Here is a tiny trained network, its code and every weight. The questions are about switching its units off for an input and a class, where a switched-off unit gives its printed mean instead of its output.

import numpy as np


def w(rows, s, z=0):
    codes = np.array(rows[::2]) - 128.0
    scale = np.full(codes.shape[1], s)
    scale[-1] = z or s
    return codes * scale


def norm(h):
    return h / np.sqrt((h * h).mean(-1, keepdims=True) + 1e-5)


def f(y):
    return y / 2 * (1 + np.tanh(0.7978845608 * (y + 0.044715 * y**3)))


def log_softmax(a):
    a = a - a.max(-1, keepdims=True)
    return a - np.log(np.exp(a).sum(-1, keepdims=True))


def net(x, mask):
    res = np.array(x, float).reshape(1, 3) / 4 @ E
    u = 0
    for l in range(2):
        y = f(norm(res) @ A[l][:, :-1].T + A[l][:, -1])
        res = res + np.where(mask[u : u + 4], y, B[l][:, -1]) @ B[l][:, :-1]
        u += 4
    return log_softmax(norm(res)[-1] @ U[:, :-1].T + U[:, -1])


A, B = {}, {}
E = w([
[148,146,22,171,91,163,147,153,151,65,27,138],'x0',
[147,140,137,110,166,134,93,123,130,125,116,111],'x1',
[68,172,116,253,191,87,117,114,69,69,158,88],'x2',
],0.0065)
A[0] = w([
[136,134,182,63,83,59,102,107,176,136,169,166,151],'L0N1',
[113,73,156,78,100,120,99,123,81,178,157,135,121],'L0N2',
[154,104,254,121,80,114,88,64,84,131,159,229,133],'L0N3',
[122,140,192,172,151,90,120,131,66,154,219,90,8],'L0N4',
],0.0057,0.0014)
B[0] = w([
[115,135,67,131,120,162,85,106,73,102,91,180,233],'L0N1',
[100,163,105,245,147,98,128,143,90,147,139,22,212],'L0N2',
[199,80,135,114,152,104,94,134,173,152,145,108,239],'L0N3',
[115,133,184,85,121,185,187,87,152,132,119,145,253],'L0N4',
],0.012,0.0046)
A[1] = w([
[125,150,191,67,86,131,171,117,176,140,181,84,52],'L1N1',
[130,135,123,227,174,98,128,173,45,46,133,166,48],'L1N2',
[125,207,201,85,99,114,108,197,138,135,164,179,1],'L1N3',
[127,105,64,139,119,107,2,129,116,188,239,45,130],'L1N4',
],0.0064,0.0031)
B[1] = w([
[91,254,130,153,148,95,164,50,169,96,142,142,158],'L1N1',
[117,197,104,88,111,16,98,172,143,196,85,20,176],'L1N2',
[187,244,103,56,148,34,141,65,72,254,96,59,110],'L1N3',
[156,127,100,92,70,22,167,152,50,204,144,179,254],'L1N4',
],0.0097,0.0061)
U = w([
[198,80,115,106,115,59,127,107,49,215,179,146,141],'0',
[102,95,158,143,166,146,106,148,122,78,191,164,3],'1',
[76,170,83,148,136,65,103,170,160,102,92,52,147],'2',
[153,67,90,113,91,245,120,150,184,42,91,186,164],'3',
[52,169,225,148,188,160,191,36,143,105,223,130,155],'4',
],0.012,0.0052)

Each question gives the input, the list of numbers given to net, and the class t.
The units are the neurons (one row each of A and B). Each row of codes is followed by its name. A weight is (code - 128) times the scale printed after its matrix; where a second scale follows, it is the last column's (A, B and U).
mask holds one flag per neuron, layer by layer. A switched-off neuron (its flag False) gives its mean, the last column of its row in B, instead of its output. The means were averaged over made-up inputs and are rounded, as every weight is.
A unit's drop is (log p(t) with every unit on - log p(t) with that unit switched off) / (log p(t) with every unit on - log p(t) with every unit switched off).
most important unit: the unit with the biggest drop
k most important neurons: the k neurons with the biggest drops, biggest first
k most important neurons of layer l: the k neurons of layer l with the biggest drops, biggest first
drop when u is switched off: that unit's drop, to one decimal
input [4,-5,-4], class 3: most important unit => L1N4
input [5,-7,-1], class 3: 2 most important neurons => L0N2; L1N4
input [-6,-7,1], class 4: 2 most important neurons => L0N4; L1N1
input [3,-5,0], class 3: 2 most important neurons of layer 0 => L0N2; L0N1
input [1,1,-7], class 3: 4 most important neurons => L1N4; L0N3; L1N2; L0N1
input [2,-2,1], class 2: 2 most important neurons => L0N4; L0N3
input [3,-5,-1], class 3: 2 most important neurons of layer 0 => L0N2; L0N4
input [3,2,-2], class 3: drop when L1N4 is switched off => 0.2
input [1,-8,-5], class 3: drop when L1N4 is switched off => 0.5
input [-4,-5,4], class 4: drop when L0N4 is switched off => 1.8
